[-12   5 -77 -11 -10   4 -43  18 -58 -12 -38  22 -27  -4   8 -29  47 -40
 -51 -11  12  12 -19  36  18  34  55  42   7  47 -18 -80  13 -62]	1
[ 39   2 -35  57 -55  65  -1 -17 -16 -56  21 -13 -64  10 -53  15  13   3
  43 -20  70  35 -33 -14 -48  12  17  -7  31 -41 -15 -64  11  -1]	4
[ 29   5 -44 -33  43  10   6 -33 -61 -68 -55   0 -34 -23 -35 -65  37  15
 -31   2 -38  58 -22  22  13  21 -30  44 -16  25  -3 -85  55 -90]	3
[  60   -2  -61   21    5   37  -34 -102  -51  -52  -25  -60   33  -26
  -19  -59   53   31  -20   -7   28   51   -6   -9    2    0   20   -7
  -21   35    2  -47   36    3]	5
[ -7  29 -48  22  16  18   7  37 -47 -19 -51  10 -27 -20  -9 -48   3   2
 -14   7 -18  -1 -33  69  13  35  12  -3   2  -6  -7 -50  55 -58]	0
[ 42  -8 -62  10  -2 -10 -77 -11 -66 -39 -24 -12 -32 -24 -54 -31  35 -30
  26   1 -12 -16  -1   8 -12  22  20  50  -7  32 -16 -60  72 -65]	1
[  27    1  -77  -13   17  -35   -7  -36  -78  -38  -46  -11    9   31
   -4  -18   18  -52    1  -26  -26   26  -27   10   -5   42    5   35
  -25   44  -10  -54   46 -100]	3
[  37   13  -44    1   20   18  -14    8  -90  -50  -35   -7  -60    9
  -75  -47   68    3  -38   -3   -4   55   18    1   29   26    0   18
   -2   -3   -2  -84   64 -114]	1
[ 27   4 -78  64 -25 -11 -34 -22 -45  20 -33 -33 -14  -9   9 -27  17 -10
  21 -11 -22  28  -4  19 -40  22  10  11   4 -29 -30 -24  27 -13]	0
[  47    4   43   47  -74   19  -27   17   70  -19   39  -28  -54  -13
   48  -20  -43   62   13   15   57   74  -15  -11  -29  -84  -40  -35
    1 -106   10   -1    4   75]	4
[  6  35 -68  43  12 -24   9 -10 -65 -50 -51 -15  -2  -5 -10 -42  28 -16
 -12 -31  -9  32 -30  41  23  23  50  17  -5  22  -3 -40  45 -57]	0
[ 50 -25  28 -59 -19  87 -13  22  78  20  -3   3 -19  15  85 -23   1  36
 -17  21 -26  12 -34  45  65 -47  -5   4   1 -41  13 -25  10  -6]	2
[ 42 -13 -80  19  12  43  32  -5 -51   1 -36 -27 -15  -7   2 -17  24  38
  33 -30 -26  13 -19  56  10  24   1  46  -5 -11 -16 -67  46 -13]	0
[ 56  -4 -41 -32   4  71 -81 -31  57 -58  49   8 -32  33  24  -8  33  -2
  -2   5   8 -10  -9  34 -22  12  22  11  41 -56  -5 -51 -21  16]	0
[  33  -41  -53   12  -17    9   -8   65  -28    6  -63   15 -102    4
   50    9   11  -31   18   12  -43   35  -17   29    3  -11  -52  112
  -24  -39  -54  -63   26  -93]	3
[ 24  14 -47   5 -90  18  31 -66 -44 -16   7 -16 -15  50 -28 -24  66   4
 -35 -35  83  18 -23  12 -37   0  16  -9   7 -35  -7 -34   8   4]	1
[ 31  13 -67  18 -37  45  46 -32 -70  17 -85 -10 -30   0 -54 -36  63   6
 -46 -20  16  57 -20  18  28  19  -2  13   9 -12   0 -86  56 -62]	2
[ 60 -11  -6  34  14  13   0  22 -15 -20 -13 -15  16 -17  18 -35  15 -22
  -8  -1  -8   3 -30  23  21  -4  11  49   6  27  -7 -27  35  -9]	8
[ -1 -10 -98   6 -30   0  52 -42 -70   3 -20  -8  10 -12  25  16  31  -1
 -31 -37   3   5 -13   8  -8 -12 -10  56 -53  21 -30 -95  29  -5]	6
[  57  -24  -51   -6    1    4   12  -21  -62  -20   -3  -19  -27  -13
   -8  -10   34   -7    5   14  -13   40  -12   -7    2    3  -73   81
    5  -15  -42 -102   46  -43]	3
[ 10  26 -56 -31 -18 -24  19  -8 -44 -44 -51  13 -15   8 -20 -21  38 -17
 -48 -18 -12  34 -20  37  59  23   0  22  -1 -22  10 -67  46 -52]	1
[ 58   9  12   7   2  62 -28  52  -8 -66   0 -24 -56  -4 -46 -37   6  57
   0  -9  57  44  -5 -11 -17 -18  21 -45  -2 -25  26 -32  51   4]	4
[ 36  27 -23 -14  -4  54  31  25 -14 -33 -12 -21 -45  12   8 -41  39  40
   2 -36  47  19 -49  23 -23 -31  30  22  13 -28  -5 -50  14  21]	7
[ 30  16 -50   5   3  13 -24   5 -55 -15 -65 -26 -38   9  20 -36  14   0
 -14  14  17  48 -32  27  65  10 -32  68  -4  13  -3 -70  38 -75]	5
[ 38 -12 -77   6  18 -54   3   2 -72 -20 -37   3 -14 -10 -12 -30  28 -22
 -11   5 -22  34 -20  19   7  10  -8  67   8 -34 -11 -83  35 -35]	1
[ 26  40 -56  -5  22  26  52   7 -37 -12 -66 -22   1 -14  -4 -31  33  -7
 -37 -66 -48  22   8  26  20  42   0 -15 -28 -10  11 -35  49 -29]	7
[ 32   0 -59  46  73  29 -14  11 -55 -74 -28  -9 -44 -27   2 -30   4  -2
  16 -18 -21   5   1  29 -15  29  21  70 -25  43   2 -64  20 -63]	4
[ 35  -4 -26  33   3 -26  42  19 -29 -12 -14   7  26  16  59 -26  -1 -40
  -5   7 -19 -17 -60  48  -3 -12  -5  59   2 -23 -11 -31  27 -27]	8
[ 61  -9 -28 -17  77 -10   6  53 -25 -83 -81  20 -30  -3 -43 -45  34   4
 -18   1 -45  33 -26  29  16  -7  33  51  -2 -25  29 -43  54 -52]	8
[ -8 -22 -80   6  11   3  -1 -22 -42  -6 -27  36 -33   5  -8   1  49 -17
  12 -19 -28 -31  30  43 -13  26   6  88 -11  23 -16 -52  12 -63]	0
[ 60  -3   9  34 -92  55  28 -25  15  18   0 -37 -43   9   4 -51  24  -7
 -53 -21  75  60 -51 -12 -22 -46  15 -21  11 -61 -18 -34   9  14]	2
[  39   20  -46   39   26   20   38    0 -104  -46  -34  -28  -14   -3
  -45  -49   17   12   -6    1   30   14   -8   11    7   41  -19   28
  -12   28    4  -68   72  -65]	4
[ 23  23 -26 -12  66  -3  53   8 -33 -70 -39 -28 -43 -12  19 -58   2 -18
   3 -72 -45   7 -35  26   4 -11  42  70 -51  28  -2 -42  31 -65]	7
[ 76 -14 -35  46  40  48 -32   9 -43 -51 -40 -16 -35 -27 -49 -35  43 -26
  -5  21 -35  -2  14  10  -3  22  -4  52  -6   7 -18 -52  69 -65]	8
[ 46  -9 -20 -15  49  -5  24 -21 -26 -49 -50 -28  -9 -18 -22 -30  -6 -38
  -7   3 -85  54 -20  -9  57  40 -34  17 -10 -49  -6 -38  34 -74]	5
[  52  -16  -33  -28 -111   39   12  -48    0   12  -48  -29  -31   37
  -26  -31   14    3  -27  -55   24   99  -35  -15  -22   10   -2  -80
  -30  -46  -11  -24   58  -35]	3
[  3  30 -50  30  22  60  42 -45 -55 -27 -17 -35 -52 -26 -32 -61  19  22
 -46   2  36  47   5   9 -12  -6  -5  -5 -32   2 -24 -96  44 -36]	7
[ 56 -18 -51  -5  29  21 -44 -58 -53 -65   0 -33 -12 -12 -63 -24  45 -32
  -3  13  -1  21   3 -35 -44  34   6  15   0  28 -34 -54  33 -36]	3
[-14  13 -31  57  15 -24  42  79 -68  -8 -52  29 -39 -25  26 -58  24  31
  -3 -10   4  29 -45  74  23 -29  18  59   1  14  -6 -49  37 -61]	0
[ 48   3 -36 -16  18  53 -44 -33 -28 -33   1   1 -29 -37 -17 -61  34  -6
 -53 -21 -23  18   2  -4 -17  33 -25  28 -22  40  -4 -83  31 -59]	6
[ 11  29 -51  28  32  66  10 -79 -27 -34 -44  -2 -29  -6 -55 -39  35  -4
 -60 -13  11   6  18  42 -15  35  10 -13 -24  27  30 -55  12 -64]	2
[ 46   3 -57  18  -5  58  13 -37 -45  20 -54 -52 -27  -5   2 -21  42 -15
 -21 -20 -30  29  -5   5  23  27  -4  51   2  -3 -23 -57  19 -43]	2
[ 97 -31 -37  -3  22  59 -47 -21  -1 -17   1 -15 -16   2  25 -20  63  -1
 -16   9 -47  46  13  -8  33 -22 -10  38  11 -42  -6 -81  30 -53]	2
[ 15  22 -78  34 -12  79  32 -39 -59  23 -42 -48 -37 -16 -13 -25  52  -8
 -35 -62  15  39  23   5   8  46  11  29 -18  55 -32 -71  15 -27]	7
[ 61 -11 -55  19   1 -18  21 -76 -73  17 -29 -51  25 -17 -31 -42  33  19
  17  14   9  11 -20 -10 -19 -22 -24  62   4  -6  -5 -63  55   9]	2
[ 41  37 -87  11  -8  43  -4 -73 -65 -18 -70 -31   5   5 -22 -24  77 -42
 -64  -8  -8  10   3  18  48  56   2  44  12  26  -6 -69  38 -58]	2
[  30   -6  -81    1    4   36   18  -40  -69  -13  -27  -39  -23  -30
   21  -25   22   39   17  -18  -25   43  -15    6    6   19  -35   96
    4   -2  -24 -111   30   -2]	4
[ 18  20 -79  20 -40 -15   4 -70 -95   8 -31 -15   3   2 -12 -77  31 -20
 -20 -17  -1  29 -50  35 -20  52  -7  27  10   9 -15 -77  44 -72]	1
[ 72 -16  -8  21 -27  35  24 -55   6 -68   9 -10 -24   8 -39 -49  31   8
 -47 -16  59  70 -45 -23 -12 -29  34 -25 -19 -14  -5 -41   9  -4]	6
[ 22 -27 -32  12 -19  90 -10  39 -13  13  11 -17 -88  34  -5  20   2  23
 -24  -8  67  66   9   2 -38 -13  -9 -33 -26 -16 -26 -73   2 -34]	3
[ -7 -18  26 -25  10  53  31  85  47  40 -45  -1 -49  15  63 -11 -47  47
 -33 -15  14  77 -26  41  57 -19   5 -37 -26 -24  25   0 -37  -5]	5
[  6  -6 -45  22   8  21  13 -24 -43 -68 -67   8 -62 -18 -52 -33  28  18
  -2 -12  -4  49   8   0  -4  11  30  30 -26  12   4 -45  35 -62]	4
[ 33  15 -50 -26   4   3  79  25 -62  51 -41 -23   4  44  64 -56  -2  -8
 -31 -51  -3  31 -37  37  32  14 -24  33 -28  -2  -2 -66  44 -63]	7
[ 63  -3 -35 -14  12  16  -2  16 -21 -57 -76  10 -50 -41 -69 -40  40  -2
 -40  -1 -30  51 -18 -12  25  22  -7  28  -8 -23  -3 -55  51 -32]	6
[ 39 -11 -50  28  25  -8  44  39 -58 -22 -48  23 -48  -7 -22 -15   7  24
  -2  11  13   8 -23  34  -3 -18 -41  69 -36 -11   2 -71  46 -47]	6
[ 57  -5  23  76 -38 -12 -55  32  26 -53  26 -17 -65  10  28 -36 -32   1
  30 -10 113  65 -57 -11 -10 -65  50  39  13  23   9 -15 -14   9]	4
[  38  -26  -84  -16    8   47  -17  -69  -83   -4  -30  -25  -29   27
  -53  -22   34    0   -5    9   17   40   40  -31   16   60  -18   51
  -11   47  -14 -100   51  -84]	4
[ 60   9 -26 -27 -22  62 -56 -55  23 -42  33 -22 -19  24  14 -47  56  15
 -28   1  38  61  -6 -28 -10 -36  31 -32  15 -36 -11 -61  17  -1]	7
[ 38  14 -58  23   9  -4  -6 -43 -59 -38 -31 -28 -24 -14 -33 -36   1 -22
  15 -25 -59  31 -15  31  18  45 -15  18 -21  -7  -4 -64  64 -92]	1
[  31   11  -72    3    8   20  -68  -20  -68  -41  -19  -22   -9   -5
   20  -24   58  -16  -62   34   39   37   18   -4   52   -5  -21   52
   -4   22  -16 -103   41  -56]	5
[ 62  -9 -32  51  29   0 -53  47 -32 -17 -31 -15 -53 -14  27 -30  -4  -1
  -6  -3 -20  83  26 -11  34   3 -23  46 -12   6   6 -58  32 -71]	4
[ 60  14 -22  12  19   1  68 -61 -61 -45 -59 -42  26 -10 -69 -69  36   2
 -26 -16   7  34 -53   4  27   4  34  -4  -2   7  17 -36  62 -29]	2
[-10  15 -55  40 -17 -44  -1   0 -73 -33 -72 -19 -28 -31 -38 -36  28 -43
 -38 -15  -3  64 -21   1  40  17  63  19 -14  35 -24 -41  40 -59]	1
[ 56 -41  -8 -43 -12  57 -46 -20  51 -38   2   4 -54  26  41 -39 -24  30
  26 -16  10  44 -33  13   1 -16  27  27 -15  -2  16 -44   7 -30]	4
